Where the symbols take the elements:
TT f LT
TT o GG
QS f JJ
QS o MR
QN f GD
QN o ML
LF f JR
LF o JQ
MP f CP
MP o RP
LP f NS
LP o CP
MR f LJ
MR o RZ
GJ f MP
GJ o HJ
GQ f HJ
GQ o SB
FL f CR
FL o HF
NH f GP
NH o HN
FR f DT
FR o JR
ZG f PC
ZG o NS
GD f QZ
GD o HN
TG f JJ
TG o DR
DL f SF
DL o DT
LT f GQ
LT o PC
GG f RZ
GG o QL
JQ f CQ
JQ o HF
FJ f DT
FJ o PN
SF f QZ
SF o GP
PN f FR
PN o LF
CJ f HQ
CJ o GQ
LZ f ML
LZ o JL
JL f TC
JL o DR
QL f NF
QL o CJ
NZ f ZC
NZ o LP
DD f HJ
DD o DD
RZ f TB
RZ o PC
SB f LP
SB o GD
PC f SB
PC o LZ
HF f FJ
HF o TG
CR f DL
CR o FJ
HQ f CJ
HQ o NZ
TC f NH
TC o FL
JJ f FF
JJ o TT
LJ f DZ
LJ o LJ
QZ f LZ
QZ o SF
NF f SN
NF o ZG
DZ f GZ
DZ o QG
DR f GD
DR o MJ
JN f CJ
JN o LT
CP f DD
CP o QN
GZ f QG
GZ o FF
HJ f RP
HJ o QZ
HN f SF
HN o TC
TB f QG
TB o SN
RP f QN
RP o LZ
QG f QL
QG o JN
ZC f LT
ZC o ZG
GS f SL
GS o GL
GL f QS
GL o RZ
GP f DR
GP o DL
FZ f QS
FZ o GL
JR f GL
JR o CQ
SL f TT
SL o GZ
NS f GJ
NS o DD
SN f TB
SN o ZC
DT f DJ
DT o FR
DJ f TG
DJ o JQ
CQ f MR
CQ o FF
ML f HN
ML o TC
MJ f HF
MJ o DJ
FF f SL
FF o DZ

The rows follow the links: the fewer symbols apart two elements are, the more alike their rows tend to be.

Rows with their elements:
266	-687	45	66	380	287	-667	-171	-483	-684	420	6	-90	166	-409	721	619	-116	-393	-261	366	-240	-37	10	-354	123	274	519	-244	-250	-359	257	-203	32	-46	-209	-323	523	14	39	-339	455	-244	-250	696	-696	-423	-124	-147	-364	-733	34	274	26	-718	-36	-101	-133	592	273	652	159	-168	-240	-85	-841: FL
-278	210	67	-278	-206	559	-19	86	498	585	773	142	-102	-203	176	-353	-247	-156	294	-319	-403	539	182	-3	-262	361	462	-9	-173	-120	-422	-187	-189	458	249	219	597	-406	293	229	258	449	-86	-33	-770	726	84	-153	-472	1005	60	-184	-363	-381	42	-202	-670	731	-598	213	-306	233	-125	397	-417	565: NZ
43	502	-85	-192	-218	-396	139	276	234	145	-594	-234	-205	-114	309	-384	426	-97	-240	573	224	-661	-26	-507	-35	-125	258	-453	401	371	768	-552	350	-9	-210	81	-184	70	-348	-323	125	-625	110	327	-246	795	138	-295	637	-357	-600	-152	211	439	664	626	714	488	-784	-125	353	-448	101	222	50	65: SL
-59	703	-198	208	-619	-86	53	-25	248	-5	-874	-271	117	-164	-145	67	-495	225	401	492	-52	-7	16	-221	383	-7	-341	-698	150	138	625	299	375	-293	-80	-201	213	-421	-685	253	439	-833	187	-32	-371	-293	-216	693	478	-218	-117	144	-325	643	475	-353	567	-105	235	-319	-260	-258	88	878	478	431: QS
-135	587	-214	349	-683	39	9	-5	276	134	-767	-163	162	-267	-204	44	-571	185	484	349	13	117	164	-95	373	56	-402	-594	-32	45	535	427	279	-349	-30	-223	270	-388	-697	296	569	-722	193	-184	-486	-386	-214	755	416	-106	-34	229	-424	487	426	-364	357	-149	417	-324	-326	-226	111	884	478	565: GL
245	504	-292	-143	-346	-244	-188	67	66	-95	-639	-257	-305	-254	33	-46	220	-40	-270	413	273	-529	-110	-477	-96	-23	213	-793	331	408	779	-331	291	-186	-198	-189	100	-365	-636	144	-69	-867	222	46	-173	226	99	-6	623	-461	-1098	-194	-162	516	223	307	478	447	-404	-113	401	-413	-3	919	372	69: JJ
-495	-456	-27	76	22	77	-327	23	-226	-49	684	25	458	315	-446	102	169	104	-476	-311	292	298	369	533	-112	462	24	583	-903	-792	-482	488	82	-267	237	-569	-457	694	-408	-403	75	554	-80	-474	-69	-828	245	0	174	156	144	411	157	232	-602	-362	-233	334	407	386	-23	250	-493	-168	-2	-389: DT
228	-665	-109	-203	145	51	-611	-275	-429	-457	380	9	-248	2	-390	276	621	-191	-783	-172	465	-175	-161	82	-611	179	428	-218	-275	-53	-96	-157	22	-44	-19	-467	-207	-24	-101	223	-594	121	-37	-282	587	-455	221	-232	138	-285	-1350	-187	-73	18	-1062	260	-277	392	-38	200	600	85	-253	473	65	-606: MJ
-266	-162	211	-559	331	83	428	-274	-145	158	404	204	-23	-240	180	-371	-526	8	46	-298	-395	625	-401	347	121	20	292	-361	235	33	-399	-446	152	354	242	196	314	-768	693	333	-312	194	41	251	-520	314	885	-194	-444	436	699	-44	-291	-468	-455	-83	-574	309	-374	12	-948	399	-406	195	-195	686: LP
537	-242	-47	252	334	550	-410	-17	-292	-813	-62	-125	-212	239	-349	961	436	10	291	36	19	-258	-142	-390	58	-85	155	802	386	-51	-287	454	-285	350	-314	186	-318	549	211	391	-121	388	-363	-36	422	-809	-780	15	-348	-165	-183	261	222	71	-60	-129	220	-632	816	143	438	103	12	-635	-90	-559: GP
-32	-263	83	480	-374	-153	381	-162	386	854	220	449	72	14	163	-399	-391	-9	212	-350	-116	380	626	408	-459	-11	-888	-30	-528	119	-104	-95	-614	-392	301	-2	698	-450	179	-213	8	-4	137	-136	632	709	-369	206	-162	312	60	-723	-150	-613	283	9	-723	-405	-95	-254	96	-156	876	-73	-235	33: NF
276	689	-320	-46	-474	-13	-66	203	455	343	-380	-146	-287	-280	198	-364	139	-245	-8	410	129	-468	36	-451	-266	18	323	-577	270	439	676	-452	103	68	-119	51	353	-309	-333	155	129	-631	99	66	-350	825	-117	55	453	-14	-1053	-423	-195	245	560	281	317	534	-768	-164	325	-442	225	773	148	291: TT

Each walk starts at a row. The symbols on each line, taken left to right, move it on to the next element.
Each answer is a row, close to the row of the element it stands for.
---
-424	-499	-44	-208	-43	-317	-431	-50	-370	-143	438	-13	301	81	-415	-52	443	-64	-929	-178	532	11	190	466	-354	449	268	-181	-753	-540	-64	64	295	-395	73	-750	-400	257	-567	-406	-188	99	127	-326	199	-563	552	-69	539	-243	-735	14	55	426	-839	36	-114	686	6	253	158	124	-527	474	257	-355
f f o o o f f o
682	-121	-40	261	340	442	-419	-29	-318	-817	-193	-119	-239	85	-258	977	232	-46	334	32	33	-332	-244	-447	92	-282	52	589	590	286	-189	346	-316	363	-344	392	-120	293	295	482	-143	107	-310	-44	530	-690	-876	24	-506	-248	-297	144	139	-73	-75	-84	238	-817	750	83	436	67	174	-383	-11	-542
f o f o f f f
525	-35	178	32	513	346	-136	-14	-314	-897	-130	-163	-200	110	-60	904	75	43	543	0	-302	-146	-403	-415	481	-273	145	494	801	250	-297	324	-159	497	-357	496	-143	152	517	479	-188	239	-315	260	147	-623	-410	123	-638	-170	550	394	175	-47	-129	-208	299	-851	776	48	-97	242	-115	-645	38	-174
---
774	-265	-15	147	343	406	-554	-148	-399	-962	-284	-93	-327	122	-317	927	350	-21	267	40	21	-396	-366	-497	8	-235	236	206	618	495	-162	83	-234	347	-395	313	21	-54	341	683	-393	63	-261	-25	608	-613	-640	76	-479	-425	-556	84	104	-42	-315	-62	115	-697	653	-27	487	23	10	-160	21	-542
f f o f f f f
704	-10	110	174	371	475	-151	-59	-339	-928	-403	-117	-299	83	-137	834	35	12	542	69	-287	-280	-396	-370	417	-347	42	420	824	323	-198	292	-176	345	-366	454	-113	25	485	588	-207	82	-338	165	358	-678	-611	187	-513	-339	101	246	226	-107	-12	-90	279	-898	743	-24	105	141	-6	-484	39	-288
o f f f o o
-109	-624	-155	-204	111	-150	-517	-260	-403	-381	487	48	-35	-35	-396	25	473	-168	-936	-242	535	-74	26	294	-486	358	418	-135	-647	-325	-203	-100	124	-241	76	-635	-265	146	-334	20	-410	167	43	-409	329	-435	372	-188	300	-229	-1017	-18	50	224	-1067	157	-185	563	52	232	514	154	-419	582	141	-498
---
-321	-439	264	-324	529	-391	594	-500	-425	88	184	232	124	-57	227	-505	-491	209	-160	-276	-302	469	-426	661	165	-247	-171	-408	25	70	-266	-464	217	-33	190	68	74	-607	700	80	-433	22	148	275	46	153	1074	-197	-243	69	776	-85	-241	-563	-664	-25	-426	-70	-233	-120	-882	374	-214	-7	15	498
o f o o o o
79	-384	26	278	223	428	-532	97	-282	-525	446	12	101	330	-377	643	378	28	79	-200	90	20	112	79	28	140	73	928	-284	-509	-526	679	-182	101	-55	-18	-481	804	-18	-18	53	683	-302	-264	378	-945	-487	-31	-267	-10	199	412	364	170	-248	-262	-28	-362	689	321	308	242	-158	-682	-173	-654
o o o o o f o f
-15	178	91	124	-137	-416	394	309	507	706	55	88	-54	129	552	-664	362	-181	-66	104	29	-301	380	-155	-355	-152	-204	300	-108	61	343	-452	-175	-26	-14	312	-56	374	96	-644	76	73	35	276	62	1303	-152	-555	203	86	-88	-432	349	-314	767	638	56	307	-935	-20	498	-425	554	-694	-438	-227
---
43	422	-69	633	-721	-184	291	-62	503	540	-712	4	147	-102	-3	-200	-737	159	543	238	-177	155	480	105	91	-84	-903	-505	-194	148	422	254	-134	-600	125	-56	515	-480	-379	38	382	-702	212	-184	119	137	-494	677	344	-90	75	-334	-342	61	738	-273	65	-551	273	-588	-91	-332	695	422	276	353
f o o f o
268	216	-17	257	-333	390	203	-227	424	477	-151	229	-166	-279	-48	-19	-855	-14	741	-174	-400	454	233	47	-6	-69	-575	-397	49	409	-135	15	-411	-25	112	270	988	-996	387	527	51	-239	140	-93	77	396	-540	423	-383	399	79	-512	-513	-461	274	-368	-539	-541	141	-328	-331	37	616	380	36	542
o f o o f
-144	-695	50	115	238	231	-522	17	-368	-389	667	70	244	416	-452	545	417	-21	-365	-305	294	101	224	297	-185	296	39	833	-630	-604	-550	551	-125	29	83	-346	-455	783	-153	-202	-83	770	-212	-320	446	-893	-159	-188	-83	-48	-107	243	298	69	-637	-223	-254	-44	535	382	316	179	-249	-503	-122	-750
---
114	229	15	-432	232	750	-151	-50	129	-45	315	83	-320	-316	188	101	-363	-104	573	-229	-507	398	-299	-218	177	67	549	-154	565	318	-415	-255	-151	722	-1	507	718	-848	575	750	-121	232	-154	183	-616	255	145	-105	-794	585	279	88	-328	-416	-203	-274	-499	189	-106	121	-667	362	-299	378	-99	585
o o f o f o f o
276	-453	-161	-153	121	-36	-546	-212	-472	-484	209	-46	-262	-137	-315	223	557	-181	-715	-12	462	-343	-177	-26	-543	161	471	-347	-138	45	100	-286	86	-44	-77	-403	-95	-178	-238	313	-495	-162	94	-222	394	-304	156	-218	311	-393	-1483	-199	-125	216	-853	275	0	461	-82	164	633	-50	-181	767	219	-496
f o o f o f f o
-112	-330	378	-548	657	-363	488	-348	-509	-358	8	149	55	-55	214	-185	-204	106	-165	-95	-287	339	-750	412	445	-280	144	-415	472	226	-245	-430	264	183	-20	227	-131	-519	766	162	-550	82	130	434	-150	6	994	-187	-300	-137	853	155	-133	-357	-664	5	-52	-105	-116	-69	-903	332	-487	-145	85	419
---
161	-201	252	-466	726	-186	376	-374	-510	-705	-315	19	-84	19	115	119	-199	211	-14	-50	-313	142	-867	129	594	-507	87	-195	752	434	-94	-196	228	292	-198	341	-209	-259	783	380	-495	-70	-112	487	-71	-309	607	-103	-491	-213	828	363	-5	-290	-503	-11	150	-504	149	-33	-740	395	-476	-321	42	244
f f o o o o f o
-734	-428	-19	44	-65	-62	-200	142	-88	192	731	-13	577	211	-393	7	-14	130	-429	-233	237	349	372	593	28	436	-94	447	-961	-934	-381	491	178	-328	220	-612	-432	551	-472	-427	276	418	-15	-393	-205	-712	293	212	215	190	404	385	144	340	-473	-408	-257	303	414	369	-237	296	-469	-74	82	-104
f o o f
-215	622	-108	267	-414	-556	337	247	247	190	-938	-217	211	65	202	-329	-284	233	170	478	104	-230	170	-62	486	-266	-627	-361	123	-11	782	191	358	-505	-173	-23	-276	231	-596	-473	439	-711	277	153	-181	115	-140	319	691	-511	454	108	122	554	930	92	745	-365	41	-245	-81	-411	312	-11	293	195
---
-318	340	-81	-323	-224	717	-265	278	613	507	781	64	-241	-241	228	-221	32	-197	280	-104	-221	64	98	-316	-286	396	778	292	-60	-163	-260	-69	-73	683	214	251	385	-47	-12	91	388	477	-96	-33	-952	652	46	-358	-414	965	-110	-5	-175	-95	404	-53	-372	1029	-672	314	-1	112	-244	277	-359	438
o f f f f f f f
644	-75	6	-36	566	518	-331	-120	-255	-914	-157	-104	-406	-26	-117	852	193	-118	411	12	-199	-235	-532	-485	371	-344	253	284	835	420	-130	130	-139	501	-385	420	-59	-158	565	710	-314	135	-362	145	186	-596	-473	32	-632	-274	-77	185	67	-115	-245	-120	197	-652	633	60	18	231	-151	-335	27	-234
o f f f f f
647	-13	-61	205	288	486	-286	1	-226	-895	-266	-148	-161	55	-143	915	208	-91	479	98	-203	-285	-191	-415	216	-222	61	619	639	303	-165	381	-265	422	-397	373	-116	250	307	499	-97	168	-338	49	388	-692	-857	154	-541	-259	-37	275	259	-10	84	-177	229	-860	762	-11	228	54	33	-632	4	-459
---
396	-146	230	-288	689	48	208	-242	-491	-872	-367	-76	-207	5	50	482	-57	84	229	26	-351	-13	-840	-150	584	-497	82	32	921	468	-226	-87	141	363	-281	504	-236	-255	720	452	-500	-43	-138	455	163	-521	178	-93	-542	-381	674	372	-7	-258	-442	12	196	-616	452	-45	-494	256	-383	-443	98	23
f f o o f o f
-59	-759	-108	-164	236	-164	-589	-239	-417	-432	559	-3	-84	73	-339	168	566	-132	-879	-192	517	-113	-9	234	-636	332	378	-92	-567	-241	-238	-65	72	-151	38	-544	-274	141	-294	-37	-497	249	-3	-311	482	-474	253	-287	207	-165	-1069	-134	33	82	-1079	111	-299	459	0	254	536	148	-276	368	79	-693
f f o o o f f o
-100	278	156	-52	117	-704	590	295	94	193	-500	-100	148	326	514	-470	286	80	-76	261	121	-506	30	-146	197	-295	-305	291	208	0	507	-95	143	-181	-92	182	-586	760	-106	-838	197	-106	61	412	65	537	56	-342	504	-434	679	98	669	206	808	492	745	-113	-474	-65	177	-400	202	-1033	-108	-128
---
-32	-204	284	-530	766	-121	506	-276	-493	-410	21	-4	-4	-64	194	-125	-217	131	29	-116	-429	281	-764	224	503	-249	377	-234	662	224	-221	-350	304	284	-59	330	-86	-372	830	228	-502	131	-94	465	-207	-58	891	-290	-416	-14	994	266	40	-322	-464	5	-16	-70	-87	37	-870	373	-608	-279	-32	339
f o o f f
657	-87	55	322	278	496	-411	74	-181	-815	-239	-150	-168	153	-260	949	229	-58	442	115	-99	-286	-125	-513	170	-204	59	566	566	213	-178	457	-280	378	-374	409	-195	348	227	390	-118	144	-323	33	433	-696	-867	107	-528	-324	-119	275	195	16	21	-186	294	-767	791	22	381	26	170	-544	-31	-490
f o f f o f f
749	-115	201	144	507	332	-70	-165	-416	-778	-467	-127	-310	47	-75	768	-109	43	628	102	-262	-58	-557	-383	461	-487	-33	113	879	494	-185	182	-226	379	-318	471	73	-184	621	673	-268	-40	-289	220	342	-669	-450	190	-683	-281	239	224	-1	-295	-149	-239	203	-933	771	-142	-22	175	62	-350	54	-154
